Below is a small trained network, with its code and all its weights. Each question gives an input and a target symbol and asks what happens when units are switched off, that is, made to give their printed mean instead of their output.

import numpy as np


def w(rows, s, z=0):
    codes = np.array(rows[::2]) - 128.0
    scale = np.full(codes.shape[1], s)
    scale[-1] = z or s
    return codes * scale


def norm(h):
    return h / np.sqrt((h * h).mean(-1, keepdims=True) + 1e-5)


def f(y):
    return np.maximum(y, 0)


def softmax(a):
    e = np.exp(a - a.max(-1, keepdims=True))
    return e / e.sum(-1, keepdims=True)


def log_softmax(a):
    a = a - a.max(-1, keepdims=True)
    return a - np.log(np.exp(a).sum(-1, keepdims=True))


def net(x, mask):
    ids = ['βγδεζηθλμπστφψω'.index(c) for c in x.split()]
    T = len(ids)
    res = E[ids] + P[:T]
    u = 0
    for l in range(2):
        r = norm(res)
        for j in range(2):
            rows = slice(2 * j, 2 * j + 2)
            q, k, v = (r @ M[l][rows].T for M in (Q, K, V))
            z = softmax(np.where(np.tri(T) > 0, q @ k.T / 2**0.5, -1e9)) @ v
            o = O[l][rows]
            res = res + np.where(mask[u + j], z, o[:, -1]) @ o[:, :-1]
        u += 2
        y = f(norm(res) @ A[l][:, :-1].T + A[l][:, -1])
        res = res + np.where(mask[u : u + 4], y, B[l][:, -1]) @ B[l][:, :-1]
        u += 4
    return log_softmax(norm(res)[-1] @ U[:, :-1].T + U[:, -1])


Q, K, V, O, A, B = {}, {}, {}, {}, {}, {}
E = w([
[132,89,143,79,118,95,101],'β',
[108,160,137,132,168,122,62],'γ',
[85,139,158,107,1,150,151],'δ',
[106,92,162,96,59,221,129],'ε',
[186,114,99,164,133,56,71],'ζ',
[122,140,89,84,142,99,110],'η',
[78,161,149,143,144,126,67],'θ',
[103,115,142,109,135,105,64],'λ',
[95,119,151,126,148,140,74],'μ',
[160,172,164,74,76,133,96],'π',
[150,91,142,104,113,82,119],'σ',
[128,137,135,86,181,140,68],'τ',
[111,81,148,86,132,117,89],'φ',
[136,124,102,194,85,131,123],'ψ',
[160,138,111,60,176,127,93],'ω',
],0.022)
P = w([
[109,106,210,71,131,75,131],'0',
[64,84,116,65,114,173,9],'1',
[114,112,199,88,118,79,143],'2',
[89,83,99,65,108,168,35],'3',
[128,122,187,104,132,97,160],'4',
[125,62,74,69,109,173,61],'5',
[137,133,181,123,149,120,168],'6',
[153,71,56,83,119,181,88],'7',
[151,137,177,140,159,131,179],'8',
[159,112,44,114,112,178,105],'9',
[124,146,174,112,155,124,147],'10',
[150,2,64,115,82,158,63],'11',
],0.015)
Q[0] = w([
[149,94,57,180,48,176,113],'0.h0',
[59,2,168,119,189,153,155],'0.h0',
[158,132,88,109,71,142,16],'0.h1',
[87,154,155,75,184,62,103],'0.h1',
],0.0086)
K[0] = w([
[66,108,111,88,121,54,89],'0.h0',
[137,84,184,179,117,174,188],'0.h0',
[181,113,248,159,132,161,142],'0.h1',
[118,157,61,112,138,109,152],'0.h1',
],0.011)
V[0] = w([
[129,85,236,137,127,157,164],'0.h0',
[144,94,66,142,56,236,174],'0.h0',
[15,166,41,94,172,62,166],'0.h1',
[170,252,216,73,3,145,40],'0.h1',
],0.0071)
O[0] = w([
[42,175,176,122,146,130,75,155],'0.h0',
[90,99,159,149,168,181,137,24],'0.h0',
[77,122,163,106,187,75,216,117],'0.h1',
[157,90,192,248,114,229,152,254],'0.h1',
],0.012,0.0076)
A[0] = w([
[40,101,116,214,150,125,56,69],'0.n0',
[155,1,141,3,173,116,62,149],'0.n1',
[98,35,168,138,16,55,152,130],'0.n2',
[179,94,70,204,127,180,95,2],'0.n3',
],0.0088,0.0062)
B[0] = w([
[192,167,76,114,153,150,180,190],'0.n0',
[123,175,71,170,148,166,138,254],'0.n1',
[146,255,60,132,174,176,107,199],'0.n2',
[73,118,134,145,114,207,85,182],'0.n3',
],0.01,0.008)
Q[1] = w([
[136,214,144,94,211,164,91],'1.h0',
[184,252,220,110,187,107,195],'1.h0',
[134,98,97,94,61,147,58],'1.h1',
[223,214,177,190,216,153,180],'1.h1',
],0.012)
K[1] = w([
[157,143,175,75,81,117,123],'1.h0',
[120,165,127,156,6,145,136],'1.h0',
[105,171,199,119,208,103,142],'1.h1',
[169,67,125,151,54,109,172],'1.h1',
],0.013)
V[1] = w([
[48,131,93,213,130,82,47],'1.h0',
[124,170,124,89,43,101,197],'1.h0',
[174,119,164,11,140,165,103],'1.h1',
[26,183,106,76,79,193,235],'1.h1',
],0.011)
O[1] = w([
[42,34,118,99,36,114,88,171],'1.h0',
[115,208,123,208,50,82,160,2],'1.h0',
[249,214,214,13,114,172,86,117],'1.h1',
[50,241,98,101,96,234,146,69],'1.h1',
],0.012,0.0032)
A[1] = w([
[170,124,176,102,40,160,148,35],'1.n0',
[107,193,89,39,141,5,198,195],'1.n1',
[140,92,82,168,114,186,104,254],'1.n2',
[85,157,123,72,181,108,162,159],'1.n3',
],0.013,0.0059)
B[1] = w([
[125,146,106,144,204,81,139,140],'1.n0',
[137,4,174,134,69,149,170,149],'1.n1',
[122,127,52,131,167,125,166,252],'1.n2',
[92,112,162,83,84,94,205,145],'1.n3',
],0.017,0.015)
U = w([
[93,86,146,75,98,111,203,254],'β',
[123,111,113,67,104,138,58,131],'γ',
[114,173,88,31,47,120,115,112],'δ',
[207,104,121,21,116,115,149,105],'ε',
[104,137,166,99,65,210,4,56],'ζ',
[65,145,193,104,185,235,181,40],'η',
[217,208,161,144,201,146,151,86],'θ',
[156,77,107,187,167,12,138,72],'λ',
[43,110,64,207,190,84,226,36],'μ',
[95,252,120,173,98,148,207,86],'π',
[147,116,105,137,90,73,80,135],'σ',
[184,66,163,196,22,228,99,40],'τ',
[86,169,87,42,84,96,109,139],'φ',
[122,170,78,93,73,102,22,89],'ψ',
[88,179,140,157,90,103,52,218],'ω',
],0.015,0.0088)

Each question gives the input, a string of symbols that net reads in full, and the target symbol t.
The units are the heads (2 rows each of Q, K, V and O) and the neurons (one row each of A and B). Each row of codes is followed by its name. A weight is (code - 128) times the scale printed after its matrix; where a second scale follows, it is the last column's (O, A, B and U).
mask holds one flag per unit, layer by layer, with each layer's heads first. A switched-off unit (its flag False) gives its mean, the last column of its rows in O or B, instead of its output. The means were averaged over made-up inputs and are rounded, as every weight is.
A unit's drop is (log p(t) with every unit on - log p(t) with that unit switched off) / (log p(t) with every unit on - log p(t) with every unit switched off).
The circuit of an input: a set's keep is (log p(t) with only the set's units on - log p(t) with every unit switched off) / (log p(t) with every unit on - log p(t) with every unit switched off). Starting from all 12 units, units are removed one at a time, each time the one whose removal leaves the highest keep (on an exact tie, the one counted first), for as long as the keep stays at least 0.8.
circuit, biggest first: the units of the circuit, biggest drop first
most important unit: the unit with the biggest drop
k most important neurons: the k neurons with the biggest drops, biggest first
top k neurons in layer l: the k neurons of layer l with the biggest drops, biggest first
which heads matter: for each layer, one digit per head in row order, 1 if its drop is at least 0.15 and else 0, layers parted by /
input λ λ θ μ ω ω ω τ π β σ, target θ: which heads matter -> 00 / 10
input θ ω θ μ, target μ: most important unit -> 0.h1
input η λ τ θ, target π: circuit, biggest first -> (0.h1 1.h0 0.h0)
input ψ ω β ω π θ η ψ θ ζ θ, target λ: circuit, biggest first -> (1.h1 0.n1 0.n2)
input ζ η ω σ π, target θ: which heads matter -> 00 / 00
input β τ λ λ ω π θ λ η ω μ, target β: circuit, biggest first -> (0.h1 1.n3)
input θ τ ζ θ λ ω τ ε θ, target η: circuit, biggest first -> (0.n2 1.h1)
input φ π τ ε ω, target η: circuit, biggest first -> (0.h0 1.h1)
input π θ ω μ ε ε φ, target η: which heads matter -> 11 / 00
input μ η ψ ζ ε λ λ ω ψ ε γ, target η: 2 most important neurons -> (0.n2 1.n2)
input ψ π τ σ θ ω τ ζ μ, target λ: which heads matter -> 00 / 01
input λ λ σ, target τ: which heads matter -> 10 / 10
input η σ ω η, target π: which heads matter -> 01 / 11
input ζ θ τ μ β, target λ: circuit, biggest first -> (1.h1)
input ψ θ θ ζ λ, target λ: which heads matter -> 10 / 01
input δ λ θ ζ τ, target λ: circuit, biggest first -> (1.h1 0.n2)
input θ φ τ λ θ, target ω: circuit, biggest first -> (0.h0 1.n2 0.n1)
input π η μ σ θ τ ω, target β: top 2 neurons in layer 0 -> (0.n3 0.n2)
input θ β μ φ θ θ ω μ σ, target τ: which heads matter -> 11 / 10
input η β θ ε ε τ θ, target η: circuit, biggest first -> (0.h0)
input σ θ θ π μ π δ μ θ ζ η, target β: 3 most important neurons -> (1.n1 0.n3 1.n2)
input π η ζ ω ψ ω θ θ θ ε, target μ: which heads matter -> 00 / 00
